Below is a small trained network, with its code and all its weights. Each question gives an input and a class and asks what happens when units are switched off, that is, made to give their printed mean instead of their output.

import numpy as np


def w(rows, s, z=0):
    codes = np.array(rows[::2]) - 128.0
    scale = np.full(codes.shape[1], s)
    scale[-1] = z or s
    return codes * scale


def norm(h):
    return h / np.sqrt((h * h).mean(-1, keepdims=True) + 1e-5)


def f(y):
    return np.maximum(y, 0)


def log_softmax(a):
    a = a - a.max(-1, keepdims=True)
    return a - np.log(np.exp(a).sum(-1, keepdims=True))


def net(x, mask):
    res = np.array(x, float).reshape(1, 5) / 4 @ E
    u = 0
    for l in range(3):
        y = f(norm(res) @ A[l][:, :-1].T + A[l][:, -1])
        res = res + np.where(mask[u : u + 7], y, B[l][:, -1]) @ B[l][:, :-1]
        u += 7
    return log_softmax(norm(res)[-1] @ U[:, :-1].T + U[:, -1])


A, B = {}, {}
E = w([
[2,87,95,127,86],'x0',
[128,128,130,128,128],'x1',
[125,125,134,133,121],'x2',
[57,213,202,54,207],'x3',
[157,200,127,97,56],'x4',
],0.007)
A[0] = w([
[224,147,179,125,167,5],'0.n1',
[195,76,246,40,139,55],'0.n2',
[194,160,90,89,7,110],'0.n3',
[127,86,125,220,194,69],'0.n4',
[104,118,178,67,29,92],'0.n5',
[124,18,45,92,41,123],'0.n6',
[255,192,179,150,99,55],'0.n7',
],0.0085,0.0028)
B[0] = w([
[159,170,42,135,64,191],'0.n1',
[64,81,61,172,21,183],'0.n2',
[174,69,199,37,85,219],'0.n3',
[161,78,81,53,82,183],'0.n4',
[65,104,71,50,170,178],'0.n5',
[144,231,123,149,254,254],'0.n6',
[117,128,62,161,106,222],'0.n7',
],0.008,0.006)
A[1] = w([
[214,136,155,193,113,201],'1.n1',
[129,100,150,183,84,9],'1.n2',
[82,138,114,135,99,225],'1.n3',
[193,129,129,30,108,130],'1.n4',
[40,145,144,86,188,90],'1.n5',
[152,28,118,157,7,168],'1.n6',
[156,2,67,136,195,77],'1.n7',
],0.0087,0.0016)
B[1] = w([
[49,118,28,191,226,185],'1.n1',
[159,253,50,216,84,131],'1.n2',
[181,250,173,150,201,185],'1.n3',
[122,25,108,127,192,215],'1.n4',
[163,150,51,114,119,253],'1.n5',
[75,130,188,76,141,214],'1.n6',
[112,117,180,3,78,231],'1.n7',
],0.0071,0.0058)
A[2] = w([
[215,183,134,88,73,159],'2.n1',
[170,117,125,106,193,255],'2.n2',
[50,140,174,94,209,209],'2.n3',
[167,2,52,197,177,37],'2.n4',
[82,193,77,44,134,35],'2.n5',
[150,81,137,94,203,232],'2.n6',
[130,244,170,38,94,214],'2.n7',
],0.0076,0.00083)
B[2] = w([
[2,104,172,62,147,160],'2.n1',
[48,174,196,171,57,185],'2.n2',
[248,117,112,141,40,197],'2.n3',
[123,210,202,195,193,190],'2.n4',
[151,110,131,199,136,254],'2.n5',
[88,119,187,122,58,193],'2.n6',
[155,44,207,172,147,212],'2.n7',
],0.0067,0.0083)
U = w([
[135,147,198,187,156,251],'0',
[119,45,163,53,101,63],'1',
[129,151,6,161,126,45],'2',
],0.019,0.0015)

Each question gives the input, the list of numbers given to net, and the class t.
The units are the neurons (one row each of A and B). Each row of codes is followed by its name. A weight is (code - 128) times the scale printed after its matrix; where a second scale follows, it is the last column's (A, B and U).
mask holds one flag per neuron, layer by layer. A switched-off neuron (its flag False) gives its mean, the last column of its row in B, instead of its output. The means were averaged over made-up inputs and are rounded, as every weight is.
A unit's drop is (log p(t) with every unit on - log p(t) with that unit switched off) / (log p(t) with every unit on - log p(t) with every unit switched off).
The circuit of an input: a set's keep is (log p(t) with only the set's units on - log p(t) with every unit switched off) / (log p(t) with every unit on - log p(t) with every unit switched off). Starting from the 12 units with the biggest drops (on a tie, the unit counted first), units are removed one at a time, each time the one whose removal leaves the highest keep (on an exact tie, the one counted first), for as long as the keep stays at least 0.8.
circuit, biggest first: the units of the circuit, biggest drop first
top k neurons: the k neurons with the biggest drops, biggest first
k most important neurons of layer l: the k neurons of layer l with the biggest drops, biggest first
input [0,-1,-8,-8,6], class 0: top 3 neurons	[0.n6 2.n4 0.n3]
input [-3,-1,-7,2,-4], class 1: circuit, biggest first	[0.n6]
input [2,-4,1,-3,2], class 0: top 2 neurons	[0.n6 1.n7]
input [2,-4,2,0,-1], class 2: circuit, biggest first	[0.n6 2.n4]
input [8,4,6,4,0], class 2: top 2 neurons	[0.n3 1.n5]
input [-2,-6,-6,-4,-3], class 0: top 2 neurons	[0.n6 2.n4]
input [2,4,-8,-6,-8], class 1: top 2 neurons	[1.n7 0.n4]
input [-4,6,7,5,6], class 1: top 2 neurons	[0.n6 2.n1]
input [-8,1,5,-4,-7], class 2: 4 most important neurons of layer 0	[0.n1 0.n3 0.n7 0.n5]
input [6,2,-3,1,2], class 2: top 2 neurons	[1.n5 0.n5]
input [4,7,4,-6,3], class 0: top 3 neurons	[0.n6 0.n3 0.n4]
input [0,0,0,-7,8], class 1: top 3 neurons	[0.n3 1.n6 0.n5]
input [-1,4,-6,-8,-2], class 0: top 3 neurons	[0.n6 2.n4 1.n1]
input [-7,-3,6,-2,7], class 1: top 3 neurons	[0.n3 0.n6 1.n6]
input [-5,3,-7,-2,1], class 2: most important neuron of layer 1	[1.n1]
input [-4,-5,7,-6,2], class 0: top 3 neurons	[2.n4 0.n3 1.n1]
input [7,8,1,1,5], class 2: top 2 neurons	[0.n5 1.n5]
input [-2,3,2,-6,7], class 1: 2 most important neurons of layer 0	[0.n3 0.n5]
input [-3,-1,4,-5,5], class 0: 2 most important neurons of layer 0	[0.n3 0.n4]
input [-2,1,6,3,5], class 1: 2 most important neurons of layer 0	[0.n6 0.n3]
input [-4,3,1,-8,6], class 0: most important neuron of layer 0	[0.n3]
input [-7,-8,-4,5,8], class 1: 3 most important neurons of layer 2	[2.n1 2.n4 2.n7]
input [8,-4,2,-3,-4], class 2: 2 most important neurons of layer 0	[0.n6 0.n3]
input [-6,2,-1,-3,-5], class 2: 2 most important neurons of layer 2	[2.n7 2.n4]
input [3,3,1,-4,-4], class 0: 2 most important neurons of layer 0	[0.n6 0.n3]
